Below is a small trained network, with its code and all its weights. Each question gives an input and a class and asks what happens when units are switched off, that is, made to give their printed mean instead of their output.

import numpy as np


def w(rows, s, z=0):
    codes = np.array(rows[::2]) - 128.0
    scale = np.full(codes.shape[1], s)
    scale[-1] = z or s
    return codes * scale


def f(y):
    return np.maximum(y, 0)


def log_softmax(a):
    a = a - a.max(-1, keepdims=True)
    return a - np.log(np.exp(a).sum(-1, keepdims=True))


def net(x, mask):
    res = np.array(x, float).reshape(1, 5) / 4 @ E
    y = f(res @ A[0][:, :-1].T + A[0][:, -1])
    res = res + np.where(mask, y, B[0][:, -1]) @ B[0][:, :-1]
    return log_softmax(res[-1] @ U[:, :-1].T + U[:, -1])


A, B = {}, {}
E = w([
[139,138,134,123,147,142,110],'x0',
[115,108,215,106,48,125,100],'x1',
[66,95,117,122,132,111,109],'x2',
[87,85,157,204,176,214,142],'x3',
[82,251,170,132,150,81,174],'x4',
],0.016)
A[0] = w([
[88,166,87,192,195,146,186,139],'N1',
[168,165,19,81,141,76,98,224],'N2',
[99,119,74,143,94,121,94,159],'N3',
[172,58,54,151,144,171,139,167],'N4',
[197,23,118,87,78,133,68,254],'N5',
[148,154,12,75,163,59,159,157],'N6',
[79,175,194,95,117,83,117,146],'N7',
[151,141,144,35,60,69,79,83],'N8',
[107,97,251,170,103,166,153,89],'N9',
],0.015,0.0045)
B[0] = w([
[123,169,126,143,213,46,150,229],'N1',
[39,132,129,104,56,186,107,225],'N2',
[189,145,115,131,146,179,131,157],'N3',
[150,3,103,157,179,159,86,210],'N4',
[21,140,57,121,154,214,250,251],'N5',
[75,167,128,141,82,147,31,230],'N6',
[201,161,177,114,93,96,142,202],'N7',
[188,109,137,125,173,79,248,231],'N8',
[72,160,94,104,71,144,45,207],'N9',
],0.016,0.024)
U = w([
[50,78,78,126,69,220,134,192],'0',
[70,157,81,165,228,123,254,254],'1',
[95,186,162,123,57,123,81,84],'2',
[222,98,184,106,76,124,201,33],'3',
[144,11,92,206,202,166,142,23],'4',
],0.0097,0.0021)

Each question gives the input, the list of numbers given to net, and the class t.
The units are the neurons (one row each of A and B). Each row of codes is followed by its name. A weight is (code - 128) times the scale printed after its matrix; where a second scale follows, it is the last column's (A, B and U).
mask holds one flag per neuron, in row order. A switched-off neuron (its flag False) gives its mean, the last column of its row in B, instead of its output. The means were averaged over made-up inputs and are rounded, as every weight is.
A unit's drop is (log p(t) with every unit on - log p(t) with that unit switched off) / (log p(t) with every unit on - log p(t) with every unit switched off).
The circuit of an input: a set's keep is (log p(t) with only the set's units on - log p(t) with every unit switched off) / (log p(t) with every unit on - log p(t) with every unit switched off). Starting from all 9 units, units are removed one at a time, each time the one whose removal leaves the highest keep (on an exact tie, the one counted first), for as long as the keep stays at least 0.8.
units of the circuit, in order: the units of the circuit, biggest drop first
unit that matters most: the unit with the biggest drop
top k neurons: the k neurons with the biggest drops, biggest first
drop of u: that unit's drop, to one decimal
input [7,2,4,2,1], class 2: unit that matters most : N5
input [1,2,-1,-1,7], class 3: units of the circuit, in order : (N5; N7)
input [-2,1,-8,-1,-4], class 1: top 3 neurons : (N5; N6; N9)
input [-2,-6,-8,0,-7], class 0: top 2 neurons : (N2; N5)
input [-5,0,8,-7,7], class 2: top 2 neurons : (N6; N2)
input [-4,-8,8,5,-1], class 4: top 2 neurons : (N4; N5)
input [1,7,4,0,0], class 1: top 2 neurons : (N2; N6)
input [-6,-2,5,0,3], class 2: top 2 neurons : (N5; N8)
input [-7,7,5,1,3], class 2: top 2 neurons : (N9; N4)
input [5,-4,4,0,3], class 2: top 3 neurons : (N5; N8; N6)
input [-1,0,-1,0,7], class 2: top 4 neurons : (N5; N8; N7; N4)
input [3,-6,-8,-4,0], class 0: top 2 neurons : (N2; N7)
input [-2,0,-7,-7,1], class 2: top 4 neurons : (N6; N2; N5; N4)
input [-1,-8,4,7,-4], class 4: units of the circuit, in order : (N4)
input [-2,5,3,-8,-4], class 1: top 2 neurons : (N8; N5)
input [6,7,-4,-2,0], class 1: top 2 neurons : (N5; N8)
input [-6,5,-7,-1,2], class 3: drop of N5 : 0.1
input [8,-5,-2,0,1], class 2: drop of N1 : 0.1
input [-7,7,3,-8,-5], class 1: drop of N5 : 0.3
input [-6,7,-2,4,2], class 2: drop of N5 : 0.2
input [5,2,4,-5,5], class 3: top neuron : (N8)
